Below is a small trained network, with its code and all its weights. Each question gives an input and a target symbol and asks what happens when units are switched off, that is, made to give their printed mean instead of their output.

import numpy as np


def w(rows, s, z=0):
    codes = np.array(rows[::2]) - 128.0
    scale = np.full(codes.shape[1], s)
    scale[-1] = z or s
    return codes * scale


def f(y):
    return y / 2 * (1 + np.tanh(0.7978845608 * (y + 0.044715 * y**3)))


def softmax(a):
    e = np.exp(a - a.max(-1, keepdims=True))
    return e / e.sum(-1, keepdims=True)


def log_softmax(a):
    a = a - a.max(-1, keepdims=True)
    return a - np.log(np.exp(a).sum(-1, keepdims=True))


def net(x, mask):
    ids = ['Πεστφψ'.index(c) for c in x.split()]
    T = len(ids)
    res = E[ids] + P[:T]
    u = 0
    for l in range(2):
        r = res
        for j in range(2):
            rows = slice(2 * j, 2 * j + 2)
            q, k, v = (r @ M[l][rows].T for M in (Q, K, V))
            z = softmax(np.where(np.tri(T) > 0, q @ k.T / 2**0.5, -1e9)) @ v
            o = O[l][rows]
            res = res + np.where(mask[u + j], z, o[:, -1]) @ o[:, :-1]
        u += 2
        y = f(res @ A[l][:, :-1].T + A[l][:, -1])
        res = res + np.where(mask[u : u + 8], y, B[l][:, -1]) @ B[l][:, :-1]
        u += 8
    return log_softmax(res[-1] @ U[:, :-1].T + U[:, -1])


Q, K, V, O, A, B = {}, {}, {}, {}, {}, {}
E = w([
[139,124,61,165,95,108,55,115,206],'Π',
[128,65,213,202,139,97,7,138,139],'ε',
[176,146,37,139,170,92,212,146,180],'σ',
[130,84,131,124,55,140,81,182,78],'τ',
[153,95,156,21,40,82,150,95,129],'φ',
[222,165,114,208,58,113,162,76,82],'ψ',
],0.017)
P = w([
[115,142,86,101,155,116,86,100,156],'0',
[143,128,169,131,89,88,116,147,193],'1',
[105,61,150,163,95,142,161,143,192],'2',
[85,91,134,160,111,152,169,69,216],'3',
[155,176,83,80,139,203,79,176,124],'4',
[170,200,82,87,208,109,35,120,111],'5',
[81,97,60,111,225,149,115,4,92],'6',
[147,167,104,126,152,162,134,193,104],'7',
[89,124,106,98,69,163,188,191,197],'8',
[136,69,122,147,202,7,135,101,104],'9',
[106,192,70,105,161,160,107,167,150],'10',
],0.013)
Q[0] = w([
[104,44,120,164,158,80,160,11,92],'L0H0',
[83,100,169,168,65,70,184,198,196],'L0H0',
[172,129,126,130,176,78,113,49,76],'L0H1',
[47,82,133,183,107,13,179,149,117],'L0H1',
],0.011)
K[0] = w([
[88,132,118,171,121,163,159,11,106],'L0H0',
[164,172,101,99,160,125,81,93,66],'L0H0',
[140,27,128,155,136,220,176,75,123],'L0H1',
[80,99,99,100,186,159,117,58,111],'L0H1',
],0.012)
V[0] = w([
[166,101,174,87,165,59,222,144,54],'L0H0',
[138,88,222,125,150,81,94,104,88],'L0H0',
[131,91,149,161,168,209,172,191,56],'L0H1',
[130,101,87,2,92,171,85,79,130],'L0H1',
],0.0078)
O[0] = w([
[44,136,5,72,114,170,91,66,147,86],'L0H0',
[176,85,65,109,197,255,109,153,119,60],'L0H0',
[136,112,89,85,131,69,161,224,73,1],'L0H1',
[38,195,153,163,133,193,147,205,136,166],'L0H1',
],0.0093,0.0078)
A[0] = w([
[81,91,161,141,184,147,220,111,6,75],'L0N0',
[135,195,37,71,82,109,126,162,84,186],'L0N1',
[92,185,22,8,168,117,253,107,156,45],'L0N2',
[48,153,80,20,134,151,158,93,169,115],'L0N3',
[162,148,96,160,47,170,252,113,61,3],'L0N4',
[175,213,125,167,93,169,105,102,112,164],'L0N5',
[172,149,183,193,156,114,104,146,119,81],'L0N6',
[35,85,122,70,56,138,34,183,14,184],'L0N7',
],0.0066,0.0044)
B[0] = w([
[184,50,235,233,202,151,95,203,108,116],'L0N0',
[61,120,218,207,147,11,178,104,156,177],'L0N1',
[3,77,102,141,105,5,74,155,160,254],'L0N2',
[112,160,109,224,224,77,111,212,137,208],'L0N3',
[107,217,38,156,212,47,138,153,68,137],'L0N4',
[137,168,176,145,203,36,101,70,105,215],'L0N5',
[43,95,47,129,155,118,178,21,92,187],'L0N6',
[138,169,109,140,144,82,55,171,204,173],'L0N7',
],0.0064,0.0053)
Q[1] = w([
[77,175,160,102,172,154,187,129,27],'L1H0',
[146,83,133,168,85,181,155,135,141],'L1H0',
[179,88,150,159,86,198,237,165,144],'L1H1',
[129,203,120,49,241,122,134,123,2],'L1H1',
],0.0085)
K[1] = w([
[102,60,174,167,127,147,140,136,217],'L1H0',
[169,132,117,166,155,104,41,101,126],'L1H0',
[137,101,169,89,199,97,68,134,204],'L1H1',
[112,2,160,155,91,164,139,147,221],'L1H1',
],0.0084)
V[1] = w([
[126,120,109,167,151,46,116,218,124],'L1H0',
[183,212,99,166,105,123,133,124,134],'L1H0',
[143,138,254,76,49,164,118,203,180],'L1H1',
[154,157,93,202,42,163,66,88,52],'L1H1',
],0.0083)
O[1] = w([
[126,20,167,137,96,141,146,146,130,174],'L1H0',
[119,190,84,157,115,122,151,150,79,192],'L1H0',
[105,109,121,198,77,195,143,155,177,10],'L1H1',
[248,101,179,170,96,148,122,177,118,151],'L1H1',
],0.011,0.012)
A[1] = w([
[146,168,87,200,117,111,118,213,39,232],'L1N0',
[94,62,51,93,236,187,126,118,209,97],'L1N1',
[193,158,88,193,201,169,99,236,172,189],'L1N2',
[119,71,189,140,84,217,145,218,89,4],'L1N3',
[117,77,210,152,63,131,36,130,40,63],'L1N4',
[35,173,198,185,205,105,171,111,171,32],'L1N5',
[99,2,43,123,55,169,213,187,114,149],'L1N6',
[157,143,216,64,181,59,139,116,31,82],'L1N7',
],0.006,0.004)
B[1] = w([
[51,50,99,50,126,191,204,118,166,184],'L1N0',
[221,178,84,124,150,224,74,123,181,153],'L1N1',
[143,132,193,111,89,116,234,69,110,169],'L1N2',
[141,153,55,222,179,70,95,74,202,136],'L1N3',
[156,221,115,73,127,95,176,34,142,155],'L1N4',
[238,214,91,104,42,177,169,165,127,211],'L1N5',
[214,128,119,196,110,41,221,88,187,141],'L1N6',
[68,94,2,177,162,215,230,194,129,247],'L1N7',
],0.007,0.014)
U = w([
[243,209,148,162,2,134,133,118,15,125],'Π',
[255,93,159,34,122,153,96,125,208,178],'ε',
[117,142,108,68,55,63,82,84,174,189],'σ',
[129,66,168,212,101,123,95,235,234,150],'τ',
[111,164,106,152,83,216,60,195,228,153],'φ',
[181,122,72,119,35,156,104,135,154,3],'ψ',
],0.0036,0.0061)

Each question gives the input, a string of symbols that net reads in full, and the target symbol t.
The units are the heads (2 rows each of Q, K, V and O) and the neurons (one row each of A and B). Each row of codes is followed by its name. A weight is (code - 128) times the scale printed after its matrix; where a second scale follows, it is the last column's (O, A, B and U).
mask holds one flag per unit, layer by layer, with each layer's heads first. A switched-off unit (its flag False) gives its mean, the last column of its rows in O or B, instead of its output. The means were averaged over made-up inputs and are rounded, as every weight is.
A unit's drop is (log p(t) with every unit on - log p(t) with that unit switched off) / (log p(t) with every unit on - log p(t) with every unit switched off).
The circuit of an input: a set's keep is (log p(t) with only the set's units on - log p(t) with every unit switched off) / (log p(t) with every unit on - log p(t) with every unit switched off). Starting from the 12 units with the biggest drops (on a tie, the unit counted first), units are removed one at a time, each time the one whose removal leaves the highest keep (on an exact tie, the one counted first), for as long as the keep stays at least 0.8.
units of the circuit, in order: the units of the circuit, biggest drop first
unit that matters most: the unit with the biggest drop
k most important neurons: the k neurons with the biggest drops, biggest first
top k neurons in layer l: the k neurons of layer l with the biggest drops, biggest first
which heads matter: for each layer, one digit per head in row order, 1 if its drop is at least 0.15 and else 0, layers parted by /
input σ ε σ σ σ ε, target σ: units of the circuit, in order : [L1H1; L0H1]
input σ σ ε σ Π φ ε ε Π φ, target ε: unit that matters most : L0H0
input σ φ φ σ σ Π ε σ φ Π, target ε: units of the circuit, in order : [L0H0; L1N7]
input σ φ φ ε ε Π, target φ: which heads matter : 10 / 01
input Π φ σ, target Π: 3 most important neurons : [L1N5; L0N6; L0N2]
input Π σ ψ τ σ, target τ: units of the circuit, in order : [L0H0; L1H1; L0N2]
input ε φ ε, target ε: which heads matter : 10 / 10
input σ σ σ φ σ ε σ τ, target σ: top 3 neurons in layer 1 : [L1N4; L1N5; L1N7]
input Π τ τ, target Π: 2 most important neurons : [L0N6; L1N4]
input ε σ τ ε, target ε: top 2 neurons in layer 1 : [L1N1; L1N7]
input ε Π φ τ Π φ ε ε ε τ, target ε: which heads matter : 10 / 00
input φ φ σ τ, target φ: which heads matter : 01 / 01
input Π σ Π, target Π: which heads matter : 11 / 00
input σ φ σ τ ψ σ σ Π, target Π: unit that matters most : L1H1
input τ σ φ, target τ: which heads matter : 01 / 01
input σ ψ σ φ φ σ σ φ φ φ φ, target τ: which heads matter : 10 / 01
input σ σ φ σ σ τ σ σ σ, target τ: units of the circuit, in order : [L1H0; L0N2; L0H1; L1H1]
input τ σ σ Π, target τ: units of the circuit, in order : [L1H1; L0H1; L1H0]
input σ ψ φ ψ σ ψ ε, target Π: units of the circuit, in order : [L1H1; L1N4]
input ψ σ ψ σ φ Π ψ ψ σ, target Π: units of the circuit, in order : [L0H0; L0N2; L1H0]
input Π σ σ σ Π, target σ: 2 most important neurons : [L0N6; L1N7]
input ε ε τ σ σ σ σ Π Π, target σ: units of the circuit, in order : [L1H1]
input ε τ φ φ, target ε: units of the circuit, in order : [L0H0; L1H0]
input Π ε ε σ σ, target ε: units of the circuit, in order : [L0H0; L0H1]
input φ σ φ φ σ, target σ: which heads matter : 10 / 00
input σ φ φ φ ε, target φ: units of the circuit, in order : [L1H1; L0H0; L0N2]
input σ σ σ σ σ, target σ: units of the circuit, in order : [L1H1; L0H0]
input Π ε σ σ σ σ Π σ ε, target σ: units of the circuit, in order : [L1H1]
input φ τ ε, target φ: which heads matter : 01 / 01
